Below are the code and all the weights of a small trained network. Each question names an input and a target symbol and asks about switching units off, where a switched-off unit gives its printed mean instead of its output.

import numpy as np


def w(rows, s, z=0):
    codes = np.array(rows[::2]) - 128.0
    scale = np.full(codes.shape[1], s)
    scale[-1] = z or s
    return codes * scale


def norm(h):
    return h / np.sqrt((h * h).mean(-1, keepdims=True) + 1e-5)


def f(y):
    return np.maximum(y, 0)


def softmax(a):
    e = np.exp(a - a.max(-1, keepdims=True))
    return e / e.sum(-1, keepdims=True)


def log_softmax(a):
    a = a - a.max(-1, keepdims=True)
    return a - np.log(np.exp(a).sum(-1, keepdims=True))


def net(x, mask):
    ids = ['αγζμπτ'.index(c) for c in x.split()]
    T = len(ids)
    res = E[ids] + P[:T]
    u = 0
    for l in range(2):
        r = norm(res)
        for j in range(3):
            rows = slice(3 * j, 3 * j + 3)
            q, k, v = (r @ M[l][rows].T for M in (Q, K, V))
            z = softmax(np.where(np.tri(T) > 0, q @ k.T / 3**0.5, -1e9)) @ v
            o = O[l][rows]
            res = res + np.where(mask[u + j], z, o[:, -1]) @ o[:, :-1]
        u += 3
        y = f(norm(res) @ A[l][:, :-1].T + A[l][:, -1])
        res = res + np.where(mask[u : u + 4], y, B[l][:, -1]) @ B[l][:, :-1]
        u += 4
    return log_softmax(norm(res)[-1] @ U[:, :-1].T + U[:, -1])


Q, K, V, O, A, B = {}, {}, {}, {}, {}, {}
E = w([
[225,82,201,180,73,95,84,111,185],'α',
[226,45,138,79,111,127,91,75,122],'γ',
[158,141,166,94,31,92,2,135,131],'ζ',
[147,14,160,151,75,150,24,162,106],'μ',
[124,91,121,93,104,202,116,74,161],'π',
[158,158,109,137,224,125,132,83,31],'τ',
],0.0077)
P = w([
[194,176,86,131,150,206,151,85,129],'0',
[194,101,102,115,173,144,2,223,172],'1',
[131,149,202,131,211,165,94,138,128],'2',
[142,142,98,123,108,139,202,117,122],'3',
[153,73,105,100,154,70,31,199,187],'4',
[65,111,221,150,168,120,110,114,119],'5',
[108,92,99,165,60,91,206,101,116],'6',
[109,62,103,118,138,36,54,128,169],'7',
[82,112,193,148,132,111,79,78,95],'8',
],0.0075)
Q[0] = w([
[128,101,143,119,25,142,149,93,97],'L0H1',
[131,84,199,116,167,159,39,97,126],'L0H1',
[137,128,13,118,148,158,154,157,120],'L0H1',
[126,157,177,149,128,145,70,110,97],'L0H2',
[137,55,219,137,145,119,94,2,105],'L0H2',
[92,162,225,148,166,156,167,131,44],'L0H2',
[161,45,115,74,155,109,35,88,172],'L0H3',
[159,72,186,107,54,157,102,24,87],'L0H3',
[123,128,9,129,114,78,156,161,185],'L0H3',
],0.0081)
K[0] = w([
[80,93,143,177,84,59,153,203,134],'L0H1',
[89,2,88,100,138,160,133,85,114],'L0H1',
[178,163,137,110,150,125,104,192,149],'L0H1',
[166,79,81,113,87,147,154,99,140],'L0H2',
[61,123,98,214,43,93,142,113,95],'L0H2',
[214,154,70,137,89,119,110,136,155],'L0H2',
[17,99,111,160,163,54,156,86,120],'L0H3',
[102,91,168,136,50,65,143,95,82],'L0H3',
[152,126,213,105,185,119,51,159,135],'L0H3',
],0.0084)
V[0] = w([
[146,142,116,192,167,56,95,156,41],'L0H1',
[178,74,157,169,172,82,191,116,158],'L0H1',
[196,193,138,81,53,78,109,93,55],'L0H1',
[31,123,208,156,134,205,179,97,180],'L0H2',
[100,197,134,74,15,161,84,144,164],'L0H2',
[141,66,107,167,131,89,107,171,153],'L0H2',
[108,104,73,102,19,174,110,92,238],'L0H3',
[197,159,202,55,170,51,147,113,160],'L0H3',
[128,139,253,117,85,168,69,186,196],'L0H3',
],0.0045)
O[0] = w([
[130,138,174,78,153,133,173,99,140,17],'L0H1',
[161,186,172,176,91,220,139,156,253,128],'L0H1',
[89,110,177,56,82,93,128,130,113,147],'L0H1',
[84,148,97,86,140,124,200,198,127,103],'L0H2',
[184,163,102,111,95,141,103,122,209,156],'L0H2',
[128,80,126,86,100,83,26,152,118,127],'L0H2',
[131,188,167,52,90,136,207,210,147,253],'L0H3',
[203,171,126,156,17,149,98,104,77,132],'L0H3',
[139,131,224,75,151,155,154,119,108,164],'L0H3',
],0.0052,0.0039)
A[0] = w([
[64,65,178,173,102,196,119,149,94,115],'L0N1',
[189,134,2,138,141,145,207,79,110,254],'L0N2',
[134,87,110,185,184,130,65,110,79,203],'L0N3',
[161,66,137,96,103,135,74,237,198,66],'L0N4',
],0.0055,0.0012)
B[0] = w([
[150,163,130,102,155,71,101,29,80,166],'L0N1',
[122,37,213,163,134,132,67,205,82,171],'L0N2',
[149,159,168,99,50,73,152,146,204,178],'L0N3',
[65,229,69,119,248,130,253,73,86,254],'L0N4',
],0.0056,0.0066)
Q[1] = w([
[112,51,147,122,127,129,160,141,112],'L1H1',
[89,153,52,174,134,179,129,160,84],'L1H1',
[111,145,96,74,90,162,178,111,181],'L1H1',
[122,38,119,156,164,190,151,128,126],'L1H2',
[114,75,111,158,130,121,95,123,162],'L1H2',
[74,143,146,91,110,192,181,130,104],'L1H2',
[87,135,169,197,84,186,159,97,80],'L1H3',
[102,98,51,133,106,131,135,254,151],'L1H3',
[144,92,110,164,161,148,118,163,151],'L1H3',
],0.0096)
K[1] = w([
[37,63,173,175,176,111,164,144,136],'L1H1',
[78,180,86,92,237,145,60,134,120],'L1H1',
[116,156,170,63,136,250,197,55,91],'L1H1',
[204,111,84,180,173,136,185,148,113],'L1H2',
[197,134,128,134,187,86,113,141,62],'L1H2',
[119,121,26,66,133,134,209,161,201],'L1H2',
[198,112,134,166,54,216,235,143,176],'L1H3',
[193,200,133,119,255,169,27,186,196],'L1H3',
[172,114,176,112,179,179,69,161,78],'L1H3',
],0.007)
V[1] = w([
[153,109,84,118,114,106,16,194,195],'L1H1',
[108,194,64,107,180,186,94,106,110],'L1H1',
[91,94,162,211,100,129,179,104,45],'L1H1',
[35,158,77,146,84,83,101,120,159],'L1H2',
[107,225,111,166,170,93,148,201,101],'L1H2',
[44,102,148,111,99,205,97,131,160],'L1H2',
[33,255,242,196,30,85,119,133,159],'L1H3',
[87,102,78,28,77,122,82,157,81],'L1H3',
[38,167,129,145,172,146,137,77,69],'L1H3',
],0.0045)
O[1] = w([
[86,60,100,66,74,106,180,48,226,96],'L1H1',
[55,85,97,251,212,103,167,68,144,117],'L1H1',
[205,217,167,99,190,166,101,120,105,81],'L1H1',
[245,176,123,61,190,154,156,81,198,4],'L1H2',
[248,111,85,111,98,133,5,20,140,100],'L1H2',
[36,176,170,140,210,138,106,49,120,95],'L1H2',
[244,25,53,196,253,190,121,172,73,62],'L1H3',
[230,149,158,180,137,146,175,31,253,134],'L1H3',
[38,26,176,94,152,157,128,169,211,98],'L1H3',
],0.0036)
A[1] = w([
[65,211,120,200,210,92,236,85,101,123],'L1N1',
[182,30,223,124,69,130,31,129,135,7],'L1N2',
[158,95,170,77,200,90,2,125,180,46],'L1N3',
[155,74,104,150,27,144,205,210,110,12],'L1N4',
],0.0054,0.0017)
B[1] = w([
[130,154,4,89,148,164,198,116,150,254],'L1N1',
[90,159,1,144,179,89,119,135,137,227],'L1N2',
[122,52,183,204,122,209,200,152,148,180],'L1N3',
[139,25,148,124,202,98,166,100,233,178],'L1N4',
],0.0066,0.0053)
U = w([
[116,128,123,140,159,151,74,177,2,254],'α',
[136,208,168,58,30,87,105,76,133,245],'γ',
[238,128,141,171,154,219,127,116,189,116],'ζ',
[23,58,235,101,137,158,182,154,166,76],'μ',
[70,207,26,79,197,146,171,144,152,31],'π',
[93,60,42,172,73,71,61,122,178,74],'τ',
],0.0057,0.00096)

Each question gives the input, a string of symbols that net reads in full, and the target symbol t.
The units are the heads (3 rows each of Q, K, V and O) and the neurons (one row each of A and B). Each row of codes is followed by its name. A weight is (code - 128) times the scale printed after its matrix; where a second scale follows, it is the last column's (O, A, B and U).
mask holds one flag per unit, layer by layer, with each layer's heads first. A switched-off unit (its flag False) gives its mean, the last column of its rows in O or B, instead of its output. The means were averaged over made-up inputs and are rounded, as every weight is.
A unit's drop is (log p(t) with every unit on - log p(t) with that unit switched off) / (log p(t) with every unit on - log p(t) with every unit switched off).
The circuit of an input: a set's keep is (log p(t) with only the set's units on - log p(t) with every unit switched off) / (log p(t) with every unit on - log p(t) with every unit switched off). Starting from the 12 units with the biggest drops (on a tie, the unit counted first), units are removed one at a time, each time the one whose removal leaves the highest keep (on an exact tie, the one counted first), for as long as the keep stays at least 0.8.
units of the circuit, in order: the units of the circuit, biggest drop first
top k neurons in layer l: the k neurons of layer l with the biggest drops, biggest first
which heads matter: for each layer, one digit per head in row order, 1 if its drop is at least 0.15 and else 0, layers parted by /
drop when u is switched off: that unit's drop, to one decimal
input μ μ τ, target μ: units of the circuit, in order	[L0N4, L1H3, L1N3, L0H3]
input π π ζ π, target γ: which heads matter	101 / 011
input τ π π α α γ, target α: which heads matter	000 / 001
input π μ ζ γ π γ τ π π, target τ: top 2 neurons in layer 0	[L0N4, L0N3]
input α ζ α π ζ, target π: units of the circuit, in order	[L0N4]
input τ ζ α ζ ζ, target ζ: units of the circuit, in order	[L1H3, L1N3]
input γ π ζ ζ π τ, target ζ: units of the circuit, in order	[L0N4, L1H3, L0H2]
input γ μ τ π, target μ: units of the circuit, in order	[L0N2, L0N4]
input γ α π ζ τ γ, target ζ: units of the circuit, in order	[L1H3, L0H2]
input γ ζ ζ μ γ ζ π γ, target π: units of the circuit, in order	[L0N4, L0H3]
input α α α τ, target α: units of the circuit, in order	[L0N4, L0N2]
input μ γ γ ζ μ, target μ: which heads matter	011 / 000
input γ ζ τ, target γ: which heads matter	000 / 001
input μ μ ζ, target μ: units of the circuit, in order	[L1N3, L0H3]
input α μ τ π, target μ: units of the circuit, in order	[L0N2]
input τ π π γ, target τ: units of the circuit, in order	[L0N2, L0N4, L0H3]
input α ζ γ π π μ, target π: units of the circuit, in order	[L0N4, L1N1, L0H3]
input π π γ μ α, target μ: top 2 neurons in layer 1	[L1N3, L1N2]
input τ π γ τ, target μ: top 2 neurons in layer 1	[L1N4, L1N1]
input π ζ α, target π: top neuron in layer 1	[L1N1]
input γ γ γ ζ α π, target ζ: drop when L0H2 is switched off	0.1
input τ α τ γ ζ μ γ γ, target μ: drop when L1N1 is switched off	0.3
input α μ τ τ γ α, target τ: drop when L0H3 is switched off	1.0
input ζ ζ π γ μ π γ π τ, target γ: drop when L0N4 is switched off	0.4
input γ τ ζ α μ, target μ: top 2 neurons in layer 1	[L1N3, L1N1]
